Below is a small trained network, with its code and all its weights. Each question gives an input and a class and asks what happens when units are switched off, that is, made to give their printed mean instead of their output.

import numpy as np


def w(rows, s, z=0):
    codes = np.array(rows[::2]) - 128.0
    scale = np.full(codes.shape[1], s)
    scale[-1] = z or s
    return codes * scale


def norm(h):
    return h / np.sqrt((h * h).mean(-1, keepdims=True) + 1e-5)


def f(y):
    return np.maximum(y, 0)


def log_softmax(a):
    a = a - a.max(-1, keepdims=True)
    return a - np.log(np.exp(a).sum(-1, keepdims=True))


def net(x, mask):
    res = np.array(x, float).reshape(1, 3) / 4 @ E
    u = 0
    for l in range(2):
        y = f(norm(res) @ A[l][:, :-1].T + A[l][:, -1])
        res = res + np.where(mask[u : u + 5], y, B[l][:, -1]) @ B[l][:, :-1]
        u += 5
    return log_softmax(norm(res)[-1] @ U[:, :-1].T + U[:, -1])


A, B = {}, {}
E = w([
[193,228,128,165,148,159,121,140],'x0',
[254,91,60,156,140,106,88,146],'x1',
[81,200,148,230,108,171,234,121],'x2',
],0.0097)
A[0] = w([
[137,48,111,187,109,115,156,120,6],'L0N0',
[93,88,110,147,125,121,147,132,2],'L0N1',
[165,253,135,156,130,137,127,135,15],'L0N2',
[63,121,144,108,121,128,135,126,5],'L0N3',
[17,187,145,136,121,127,148,128,110],'L0N4',
],0.024,0.0024)
B[0] = w([
[102,52,133,195,176,128,153,148,193],'L0N0',
[212,67,185,180,105,131,117,155,164],'L0N1',
[210,77,37,237,151,75,78,66,233],'L0N2',
[57,103,26,111,209,96,113,113,188],'L0N3',
[74,140,198,3,182,175,157,199,250],'L0N4',
],0.02,0.018)
A[1] = w([
[200,202,126,136,238,187,149,181,208],'L1N0',
[214,251,128,150,86,134,86,124,22],'L1N1',
[116,77,96,155,45,88,84,93,124],'L1N2',
[170,180,171,8,185,190,127,195,254],'L1N3',
[110,21,167,80,140,104,69,120,247],'L1N4',
],0.021,0.003)
B[1] = w([
[49,90,164,96,160,111,157,144,189],'L1N0',
[39,186,37,73,219,171,160,120,144],'L1N1',
[100,89,217,83,92,76,109,130,178],'L1N2',
[154,185,125,82,8,106,67,89,222],'L1N3',
[109,225,127,67,113,163,138,126,251],'L1N4',
],0.016,0.024)
U = w([
[187,182,141,153,9,134,106,93,62],'0',
[185,156,122,191,66,160,149,103,3],'1',
[161,127,24,212,193,65,78,46,97],'2',
[99,51,160,200,173,135,168,164,98],'3',
[61,167,133,36,126,133,114,127,196],'4',
],0.014,0.0064)

Each question gives the input, the list of numbers given to net, and the class t.
The units are the neurons (one row each of A and B). Each row of codes is followed by its name. A weight is (code - 128) times the scale printed after its matrix; where a second scale follows, it is the last column's (A, B and U).
mask holds one flag per neuron, layer by layer. A switched-off neuron (its flag False) gives its mean, the last column of its row in B, instead of its output. The means were averaged over made-up inputs and are rounded, as every weight is.
A unit's drop is (log p(t) with every unit on - log p(t) with that unit switched off) / (log p(t) with every unit on - log p(t) with every unit switched off).
top k neurons: the k neurons with the biggest drops, biggest first
drop when u is switched off: that unit's drop, to one decimal
input [7,7,-3], class 2: top neuron : (L0N4)
input [6,-4,5], class 3: top 4 neurons : (L0N2, L0N4, L1N0, L1N4)
input [1,8,1], class 3: top 2 neurons : (L0N4, L1N3)
input [-1,8,4], class 2: top 3 neurons : (L0N4, L1N0, L0N1)
input [-4,7,1], class 3: top 3 neurons : (L0N0, L0N4, L0N2)
input [-7,3,-2], class 3: top 2 neurons : (L0N4, L0N0)
input [6,2,-6], class 2: top 2 neurons : (L0N4, L1N4)
input [-1,3,6], class 3: top 2 neurons : (L1N3, L0N3)
input [0,4,-7], class 0: drop when L1N1 is switched off : 0.1
input [3,8,2], class 2: drop when L1N2 is switched off : 0.0
input [8,6,-4], class 2: drop when L0N4 is switched off : 0.1
